[[-29  -6 -11  64]
 [ 45  55  11 -25]
 [ -1  49 -15   4]
 [-62 -23 -78 -12]
 [-26 -57 -49  16]]
|
[[-29  -6]
 [ 45  55]
 [ -1  49]]

[[-31  40 -13  13   5]
 [-24  32 -48 -73 106]
 [-25 -23   9  -6 -62]
 [-35  57 -75 106  20]
 [-28  15 -28 -55  50]]
|
[[-31  40]
 [-24  32]
 [-25 -23]]

[[-17  18 -21  12 -17]
 [ -6   9 -14 -27  16]
 [ 64  27  54 -11   9]
 [ 10  16 -15  18   1]
 [ 80  59 -52 -25  -5]]
|
[[-17  18]
 [ -6   9]
 [ 64  27]]

[[-79 -53]
 [ 50  33]
 [-54 -33]
 [ 76  53]]
|
[[-79 -53]
 [ 50  33]
 [-54 -33]]

[[ 85 -20  29  45 106]
 [ 60 -32   3  -2  67]
 [-21 -28 -35  49 -58]]
|
[[ 85 -20]
 [ 60 -32]
 [-21 -28]]

[[ -5  32  45]
 [ 78 -26  38]
 [-84  75  17]
 [-27  57 -47]
 [-72  99 -69]]
|
[[ -5  32]
 [ 78 -26]
 [-84  75]]

[[-72  91  49  60]
 [-26 -42 -55 -63]
 [  8   0 -49  25]
 [ 59  88 -18 -15]
 [-86  35  -7 -39]]
|
[[-72  91]
 [-26 -42]
 [  8   0]]

[[ -4  81  41]
 [ -3  19  13]
 [  3 -19  -4]]
|
[[ -4  81]
 [ -3  19]
 [  3 -19]]

[[ 35  -7  -4]
 [  3  -1   0]
 [ 44  -9  -5]
 [ 82 -16  -9]]
|
[[35 -7]
 [ 3 -1]
 [44 -9]]
---
[[ 11  28  18 -17]
 [-64 -58 102  52]
 [ 63 -29  95   8]
 [101 -78 -73 -65]]
|
[[-17  52   8 -65]
 [ 18 102  95 -73]
 [ 28 -58 -29 -78]
 [ 11 -64  63 101]]

[[ 15 -24  64  25 -53   2 -35  -3 -40 -27  11 -63  -6  12   9 -23]
 [ 15 -66 -14  25  33   2  56 -59 -40  72  11  38  -6   0   4 -12]
 [ 15 -24 -56  25  31  13 -35 -44 -40  77  11 -21 -30  19   4 -23]
 [ 56 -24  -6  25  31   2  39 -16 -40  11  11  38  -6  12 -29 -23]]
|
[[-23 -12 -23 -23]
 [  9   4   4 -29]
 [ 12   0  19  12]
 [ -6  -6 -30  -6]
 [-63  38 -21  38]
 [ 11  11  11  11]
 [-27  72  77  11]
 [-40 -40 -40 -40]
 [ -3 -59 -44 -16]
 [-35  56 -35  39]
 [  2   2  13   2]
 [-53  33  31  31]
 [ 25  25  25  25]
 [ 64 -14 -56  -6]
 [-24 -66 -24 -24]
 [ 15  15  15  56]]

[[ 76 -53 -61]
 [-75  43  80]
 [-28 -76 -33]
 [ 42  81  71]
 [-54  -9  11]
 [-52  69  46]
 [ 18  52  86]
 [-49 -76 -64]]
|
[[-61  80 -33  71  11  46  86 -64]
 [-53  43 -76  81  -9  69  52 -76]
 [ 76 -75 -28  42 -54 -52  18 -49]]

[[-29 -17]
 [  3   5]
 [  7   4]
 [ 27  40]
 [ 29 -45]
 [  3  53]
 [  6   5]
 [-38  79]]
|
[[-17   5   4  40 -45  53   5  79]
 [-29   3   7  27  29   3   6 -38]]

[[ -41   23  -78]
 [  87   29   -4]
 [  35   18   37]
 [  78  -40   -1]
 [ -13    8   36]
 [ -22   26  -44]
 [ -15   33 -101]]
|
[[ -78   -4   37   -1   36  -44 -101]
 [  23   29   18  -40    8   26   33]
 [ -41   87   35   78  -13  -22  -15]]

[[-24   4   3 -38  57]
 [-19 -16  37  77 -72]
 [ 24 -15  -5 -24  53]
 [-13  13  71 -86  36]]
|
[[ 57 -72  53  36]
 [-38  77 -24 -86]
 [  3  37  -5  71]
 [  4 -16 -15  13]
 [-24 -19  24 -13]]

[[ 59 -36  12  13 -29  20 -28 -27 -36]
 [ 15   2 -16  37  11 -31  18  32 -50]
 [ -1 -18   5 -29 -47  28 -93  38 -20]
 [ 52 -34  12   5 -34  23 -47 -10 -35]
 [-10  -3   5 -32 -30  14 -93  67  -4]
 [ 51 -29  15  -3 -34  21 -62  10 -26]
 [ -3   2 -22  35   1 -24  15  25 -57]
 [ 32   2  -8  39  20 -32  19  33 -38]]
|
[[-36 -50 -20 -35  -4 -26 -57 -38]
 [-27  32  38 -10  67  10  25  33]
 [-28  18 -93 -47 -93 -62  15  19]
 [ 20 -31  28  23  14  21 -24 -32]
 [-29  11 -47 -34 -30 -34   1  20]
 [ 13  37 -29   5 -32  -3  35  39]
 [ 12 -16   5  12   5  15 -22  -8]
 [-36   2 -18 -34  -3 -29   2   2]
 [ 59  15  -1  52 -10  51  -3  32]]
